[[-15.3  18.7 -29.9  14.9 -15.9 -61.7 -32.7 -11.4  18.4 -16.1  10.1  16.4]
 [-24.5  26.6  10.1  25.3 -21.4  22.1 -10.3 -15.7  22.7 -60.5 -40.7 -21.5]
 [-25.2   9.8  26.8  34.5 -13.2  25.3 -22.8  -9.9  -3.2 -59.5 -45.3  -6.0]
 [-12.0 -37.0  15.3  -4.4 -25.3  -2.0  -6.5  29.4 -69.9 -16.1   3.3  -3.2]
 [  1.4 -35.0  22.6  -4.5   8.3  11.5 -21.5  24.2 -59.2  27.4  27.6  -0.1]
 [-15.1  14.1  -1.2  22.7  -8.2 -53.0 -52.6  -6.4  17.8  16.1  12.0
   27.9]] → -24.5

[[ 14.9  18.3  -9.1   1.2   3.8  -7.1  23.1   2.9  11.5  -5.3  10.2]
 [ 20.5  -0.3 -11.3   5.6 -13.9   3.5  18.9  11.7 -12.0   4.5 -11.5]
 [-23.2  -5.9  17.1  -8.6   4.6 -43.6 -50.3 -23.8  19.1  31.9   5.7]
 [ 35.1  -5.5 -29.9  -6.1 -43.0 -47.2   9.7  -4.8 -12.7  38.1 -30.1]
 [-36.6  -6.3   6.8 -21.6  11.0 -16.6 -32.9 -32.5  15.5  -9.5   9.7]
 [ -5.0 -18.6 -17.5 -13.8 -18.5  15.7   7.4  -8.4 -22.7 -19.2 -20.6]
 [-14.0 -13.1  -9.3 -14.8  -7.4   8.7  -2.6 -13.9 -10.3 -18.2  -9.4]
 [  8.4  17.4  17.7  19.8  20.4   7.7   5.0  19.8  13.7   7.1  19.0]
 [-61.1 -17.6  39.2  -5.1  36.5  34.9 -50.9 -13.9   6.7 -25.3  18.7]
 [ 18.8  -5.2 -15.0  -0.1 -21.6  -9.9  10.7   3.7 -13.0  12.4 -17.5]] → 20.5

[[ 24.7 -25.7 -20.9  10.0  26.5 -45.2  28.5  -7.9   7.6 -50.0  35.2]
 [-20.1  16.8   0.1 -25.4 -34.1 -12.1 -22.6 -22.4   0.0 -31.9  21.9]
 [ 31.8 -20.8 -10.9   8.0  26.6  -8.2  32.9  16.3  20.7 -33.9   5.3]
 [ -5.0 -10.3  19.7 -24.3  -8.3  -7.4  14.7 -34.7  13.3 -48.2  19.0]
 [  3.2  -7.5 -56.2  21.7  29.2  -3.8   0.9  25.5  14.1 -21.8  31.7]
 [ 21.2 -22.7   8.8  -5.0  12.9 -16.0  36.3 -13.5  11.7 -47.6  20.2]
 [-12.3   0.9  24.3 -32.1 -20.0   8.4   0.4 -31.8  16.0 -41.8   6.1]
 [ 18.8 -15.4 -45.3  19.6  30.6 -12.0  13.5  20.9  13.5 -31.5  27.6]
 [ 12.2  -2.6  32.0 -12.1 -32.1 -13.2  43.1  10.6  -4.3 -23.5  14.1]
 [ -9.0  13.4 -33.5  14.0  -2.8  15.6   7.1  55.4   8.3  11.6  14.5]] → -20.1

[[ -0.2  -0.4   0.0   0.2   0.0  -0.1  -0.1  -0.2]
 [  0.1   0.2  -0.1   0.2   0.1   0.1   0.2   0.2]
 [-20.0  25.1  -8.2  -4.8  23.2   5.3  -2.1  15.1]
 [ -4.2 -27.6   6.4   1.5   8.7 -15.2   2.6  36.4]
 [ -4.7  -2.8  11.8  -5.6   3.6   0.2  -9.2  -3.1]
 [ -4.5  -3.0  12.0  -5.6   3.6  -0.2  -9.3  -3.0]
 [ -1.1  45.6   4.6   6.5  46.2 -14.2   1.0  16.4]
 [ 22.1   8.7 -58.9  26.2 -14.1  -2.2  43.6  18.0]
 [  3.8 -37.3  -9.4 -11.3  20.7 -23.0  -8.2  33.8]] → 0.1

[[-12.1 -31.4  14.1 -17.4  25.0 -38.8]
 [ 13.0  14.3  49.2 -31.4 -37.8  -7.6]
 [-19.4   5.8 -11.0  -1.0 -10.8 -49.2]
 [-32.3  -3.4  24.5  13.0 -27.4   7.7]
 [-12.1 -33.1  11.2  32.5  23.6  25.4]
 [ 20.4  33.7 -10.1 -11.6  -8.3  20.4]
 [ 36.8 -23.4 -28.3 -57.2  -7.5  28.0]
 [ 12.5 -39.2  33.2  24.2 -44.5  35.7]] → 13.0

[[ -2.7  29.8  12.6 -13.2   1.1 -19.4  13.7]
 [ -7.8 -38.9 -33.9  39.6  29.7  11.5  -3.5]
 [ -0.1 -43.1 -22.7  19.0   9.2  18.5  -4.8]
 [  6.3  15.6 -10.9 -35.4   8.8  19.1  -4.5]
 [ -2.4  57.9  25.8 -60.6 -12.2 -13.4   2.0]
 [ 17.1  31.0  27.3 -19.4 -23.3  -7.7   0.8]
 [ -4.9   3.9 -36.5  27.9  43.9 -17.8  26.9]
 [ -4.0  39.7  -3.0 -28.8   5.8 -12.5  11.3]
 [ 13.6  -5.5  10.2   0.8 -17.2   7.5  -2.9]
 [ -1.3  17.1 -31.0 -22.7  25.4  -3.4  12.9]
 [-10.2  10.5   3.9 -30.5  -1.1  -1.0  -7.2]] → -7.8
---
[[157   6 124 100 157  41]
 [ 76  89  72  29  78 199]] gives 124

[[ 8 23 26 67]
 [53 82  4  1]
 [27 25 85 67]] gives 4

[[119  99 108  41]
 [232 200  22  46]] gives 108

[[45 63 31 74  6]
 [44 52 52 41 49]
 [43 54 40 56 31]] gives 52

[[5 7 5 5 8 4 5]
 [6 7 5 9 6 1 1]] gives 5

[[24 48 44 59 76 71]
 [24 30 36 52 62 64]] gives 44

[[9501 4439 8268 4987 8173]
 [6673 3826 1228 4675 8151]] gives 8268

[[-267  341 -201   28]
 [-236 -168  219  267]
 [ 800 -758  191 -995]] gives 219

[[ 97  88 201  46  37 112 190]
 [135 154 151 174  25 233  91]
 [ 57  59  46 153 198 108  66]] gives 151
